Below are the code and all the weights of a small trained network. Each question names an input and a class and asks about switching units off, where a switched-off unit gives its printed mean instead of its output.

import numpy as np


def w(rows, s, z=0):
    codes = np.array(rows[::2]) - 128.0
    scale = np.full(codes.shape[1], s)
    scale[-1] = z or s
    return codes * scale


def f(y):
    return np.maximum(y, 0)


def log_softmax(a):
    a = a - a.max(-1, keepdims=True)
    return a - np.log(np.exp(a).sum(-1, keepdims=True))


def net(x, mask):
    res = np.array(x, float).reshape(1, 5) / 4 @ E
    y = f(res @ A[0][:, :-1].T + A[0][:, -1])
    res = res + np.where(mask, y, B[0][:, -1]) @ B[0][:, :-1]
    return log_softmax(res[-1] @ U[:, :-1].T + U[:, -1])


A, B = {}, {}
E = w([
[118,64,235,108,197,44,121,88,76,124,191],'x0',
[127,169,160,154,86,203,131,82,134,158,148],'x1',
[175,94,184,134,82,119,111,143,211,115,103],'x2',
[10,116,92,11,172,144,151,78,97,71,96],'x3',
[91,111,172,225,193,76,228,177,101,168,38],'x4',
],0.011)
A[0] = w([
[230,211,111,182,56,115,112,142,143,173,175,185],'neuron 1',
[78,68,117,55,255,133,108,67,53,142,173,168],'neuron 2',
[200,155,167,184,111,138,94,182,145,169,80,156],'neuron 3',
[196,134,170,81,110,146,43,30,182,115,231,166],'neuron 4',
[148,75,171,154,130,87,138,132,126,152,178,172],'neuron 5',
[37,151,91,59,124,205,185,146,123,82,19,251],'neuron 6',
[120,18,224,182,180,79,148,146,177,157,96,101],'neuron 7',
[168,173,75,198,100,113,153,114,179,158,79,107],'neuron 8',
],0.0089,0.0034)
B[0] = w([
[154,151,96,162,102,198,148,245,113,88,126,233],'neuron 1',
[53,106,97,115,20,41,132,126,59,71,130,249],'neuron 2',
[137,112,176,166,182,146,194,213,104,149,147,209],'neuron 3',
[160,199,202,88,1,201,85,91,65,178,155,233],'neuron 4',
[163,172,197,105,193,196,143,110,150,146,107,191],'neuron 5',
[115,146,33,104,216,119,123,40,179,160,125,250],'neuron 6',
[200,31,222,130,227,81,188,89,111,179,70,235],'neuron 7',
[178,107,51,184,170,128,145,143,162,57,155,193],'neuron 8',
],0.0095,0.016)
U = w([
[159,131,94,192,137,207,141,223,147,89,202,1],'0',
[2,114,89,114,108,19,132,97,45,55,204,146],'1',
[154,152,158,72,31,234,10,93,124,141,221,94],'2',
[91,138,33,99,178,188,97,68,227,138,137,152],'3',
[178,46,220,124,202,99,150,114,137,145,117,250],'4',
],0.0085,0.0023)

Each question gives the input, the list of numbers given to net, and the class t.
The units are the neurons (one row each of A and B). Each row of codes is followed by its name. A weight is (code - 128) times the scale printed after its matrix; where a second scale follows, it is the last column's (A, B and U).
mask holds one flag per neuron, in row order. A switched-off neuron (its flag False) gives its mean, the last column of its row in B, instead of its output. The means were averaged over made-up inputs and are rounded, as every weight is.
A unit's drop is (log p(t) with every unit on - log p(t) with that unit switched off) / (log p(t) with every unit on - log p(t) with every unit switched off).
unit that matters most: the unit with the biggest drop
k most important neurons: the k neurons with the biggest drops, biggest first
drop of u: that unit's drop, to one decimal
input [-6,-3,3,1,-4], class 3: 3 most important neurons => (neuron 6; neuron 2; neuron 3)
input [-1,1,1,3,1], class 3: unit that matters most => neuron 2
input [0,0,-1,5,7], class 1: 2 most important neurons => (neuron 2; neuron 5)
input [6,-7,-6,-3,1], class 1: 2 most important neurons => (neuron 2; neuron 3)
input [-2,6,4,-7,7], class 0: 2 most important neurons => (neuron 1; neuron 8)
input [-7,-8,-6,-2,5], class 3: 2 most important neurons => (neuron 6; neuron 1)
input [3,0,1,5,5], class 1: 2 most important neurons => (neuron 2; neuron 3)
input [-2,6,-6,2,4], class 3: 2 most important neurons => (neuron 6; neuron 2)
input [-3,-5,-2,0,-3], class 3: 2 most important neurons => (neuron 2; neuron 4)
input [8,5,2,-1,-2], class 2: drop of neuron 4 => 1.2
input [-4,1,-7,2,3], class 3: drop of neuron 1 => 0.0
input [-1,2,1,5,4], class 3: drop of neuron 6 => 0.7
